Below is a small trained network, with its code and all its weights. Each question gives an input and a target symbol and asks what happens when units are switched off, that is, made to give their printed mean instead of their output.

import numpy as np


def w(rows, s, z=0):
    codes = np.array(rows[::2]) - 128.0
    scale = np.full(codes.shape[1], s)
    scale[-1] = z or s
    return codes * scale


def norm(h):
    return h / np.sqrt((h * h).mean(-1, keepdims=True) + 1e-5)


def f(y):
    return np.maximum(y, 0)


def softmax(a):
    e = np.exp(a - a.max(-1, keepdims=True))
    return e / e.sum(-1, keepdims=True)


def log_softmax(a):
    a = a - a.max(-1, keepdims=True)
    return a - np.log(np.exp(a).sum(-1, keepdims=True))


def net(x, mask):
    ids = ['αβγδεηλμξστ'.index(c) for c in x.split()]
    T = len(ids)
    res = E[ids] + P[:T]
    q, k, v = (norm(res) @ M[0].T for M in (Q, K, V))
    z = softmax(np.where(np.tri(T) > 0, q @ k.T / 3**0.5, -1e9)) @ v
    res = res + np.where(mask[0], z, O[0][:, -1]) @ O[0][:, :-1]
    y = f(norm(res) @ A[0][:, :-1].T + A[0][:, -1])
    res = res + np.where(mask[1:9], y, B[0][:, -1]) @ B[0][:, :-1]
    return log_softmax(norm(res)[-1] @ U[:, :-1].T + U[:, -1])


Q, K, V, O, A, B = {}, {}, {}, {}, {}, {}
E = w([
[196,134,75,92,150,110],'α',
[95,80,90,38,156,121],'β',
[186,133,92,107,202,139],'γ',
[180,156,108,90,163,148],'δ',
[135,164,48,104,176,127],'ε',
[127,64,115,211,164,217],'η',
[246,154,195,179,193,5],'λ',
[108,133,22,165,122,97],'μ',
[55,171,96,139,148,32],'ξ',
[100,52,137,155,39,146],'σ',
[97,99,211,124,188,123],'τ',
],0.024)
P = w([
[247,68,143,109,101,90],'0',
[144,87,95,110,140,123],'1',
[146,77,106,155,161,92],'2',
[154,107,103,167,176,124],'3',
[115,125,109,150,171,182],'4',
[121,142,108,171,177,189],'5',
[135,158,110,216,156,157],'6',
[113,194,149,193,168,195],'7',
[101,199,103,170,161,219],'8',
],0.013)
Q[0] = w([
[146,145,120,149,219,93],'head 1',
[125,153,115,94,183,202],'head 1',
[120,171,81,122,247,135],'head 1',
],0.012)
K[0] = w([
[91,148,133,222,110,167],'head 1',
[136,166,110,253,164,135],'head 1',
[95,166,182,208,128,173],'head 1',
],0.011)
V[0] = w([
[71,94,230,150,73,102],'head 1',
[81,166,111,127,151,14],'head 1',
[134,101,44,184,10,89],'head 1',
],0.012)
O[0] = w([
[110,76,180,193,179,127,2],'head 1',
[89,148,131,160,41,4,138],'head 1',
[115,179,117,144,55,183,136],'head 1',
],0.016,0.0071)
A[0] = w([
[169,168,94,155,115,155,152],'neuron 1',
[125,54,146,137,47,190,254],'neuron 2',
[95,99,209,167,202,130,98],'neuron 3',
[84,187,85,115,146,156,44],'neuron 4',
[5,133,100,121,154,71,201],'neuron 5',
[74,106,110,99,115,188,74],'neuron 6',
[192,48,136,151,31,172,93],'neuron 7',
[96,149,86,98,66,158,15],'neuron 8',
],0.014,0.0077)
B[0] = w([
[102,103,178,209,166,131,228],'neuron 1',
[45,150,248,215,94,167,212],'neuron 2',
[107,36,116,82,159,115,181],'neuron 3',
[233,120,102,181,124,73,178],'neuron 4',
[157,154,228,131,180,186,254],'neuron 5',
[92,171,169,179,188,162,161],'neuron 6',
[96,125,228,174,196,136,161],'neuron 7',
[49,69,82,182,231,145,180],'neuron 8',
],0.013,0.0082)
U = w([
[212,132,110,47,121,154,74],'α',
[50,120,120,88,167,181,61],'β',
[164,130,115,80,154,117,72],'γ',
[220,197,183,109,73,192,53],'δ',
[61,233,24,70,194,92,207],'ε',
[142,73,219,229,60,183,212],'η',
[85,19,166,178,233,4,120],'λ',
[63,201,54,247,109,120,60],'μ',
[209,177,199,145,201,32,46],'ξ',
[54,220,179,161,135,25,254],'σ',
[42,53,144,27,123,95,200],'τ',
],0.011,0.0058)

Each question gives the input, a string of symbols that net reads in full, and the target symbol t.
The units are the heads (3 rows each of Q, K, V and O) and the neurons (one row each of A and B). Each row of codes is followed by its name. A weight is (code - 128) times the scale printed after its matrix; where a second scale follows, it is the last column's (O, A, B and U).
mask holds one flag per unit, heads first, then neurons. A switched-off unit (its flag False) gives its mean, the last column of its rows in O or B, instead of its output. The means were averaged over made-up inputs and are rounded, as every weight is.
A unit's drop is (log p(t) with every unit on - log p(t) with that unit switched off) / (log p(t) with every unit on - log p(t) with every unit switched off).
The circuit of an input: a set's keep is (log p(t) with only the set's units on - log p(t) with every unit switched off) / (log p(t) with every unit on - log p(t) with every unit switched off). Starting from all 9 units, units are removed one at a time, each time the one whose removal leaves the highest keep (on an exact tie, the one counted first), for as long as the keep stays at least 0.8.
units of the circuit, in order: the units of the circuit, biggest drop first
k most important neurons: the k neurons with the biggest drops, biggest first
drop of u: that unit's drop, to one decimal
input ε μ γ ε, target μ: 2 most important neurons	[neuron 1; neuron 8]
input ε ε λ ε λ β ε δ, target ε: units of the circuit, in order	[head 1; neuron 5]
input λ η δ α μ ξ, target ξ: 3 most important neurons	[neuron 4; neuron 5; neuron 2]
input τ ξ σ, target λ: most important neuron	[neuron 3]
input ε μ δ, target μ: units of the circuit, in order	[head 1; neuron 8]
input μ β λ ξ μ ε ε β, target ε: units of the circuit, in order	[head 1; neuron 8]
input δ ε λ ε, target ξ: units of the circuit, in order	[neuron 5; neuron 2; head 1; neuron 8]
input ε λ μ λ δ ξ λ λ δ, target ξ: units of the circuit, in order	[head 1; neuron 2; neuron 8]
input ε λ μ α, target μ: 2 most important neurons	[neuron 8; neuron 5]
input α ε ξ ξ σ β, target η: 2 most important neurons	[neuron 5; neuron 2]
input α α σ α δ, target η: units of the circuit, in order	[head 1; neuron 2]
input β ε ξ α μ α ξ η λ, target λ: units of the circuit, in order	[head 1; neuron 3]
input ε β λ δ ε γ, target ε: units of the circuit, in order	[head 1; neuron 5]
input δ ε β, target ε: units of the circuit, in order	[head 1]
input λ ξ γ δ, target σ: 2 most important neurons	[neuron 4; neuron 3]
input μ λ ξ ε β, target σ: 2 most important neurons	[neuron 5; neuron 3]
input δ τ β ξ, target λ: 2 most important neurons	[neuron 3; neuron 2]
input μ ε β δ β α ε, target ε: 2 most important neurons	[neuron 2; neuron 8]
input γ ε σ β, target η: drop of head 1	1.1
input λ τ ε, target λ: drop of head 1	1.9
input μ ξ β μ ξ τ, target λ: drop of neuron 3	0.3
input β λ ξ τ δ δ ε ε τ, target λ: drop of neuron 2	0.0
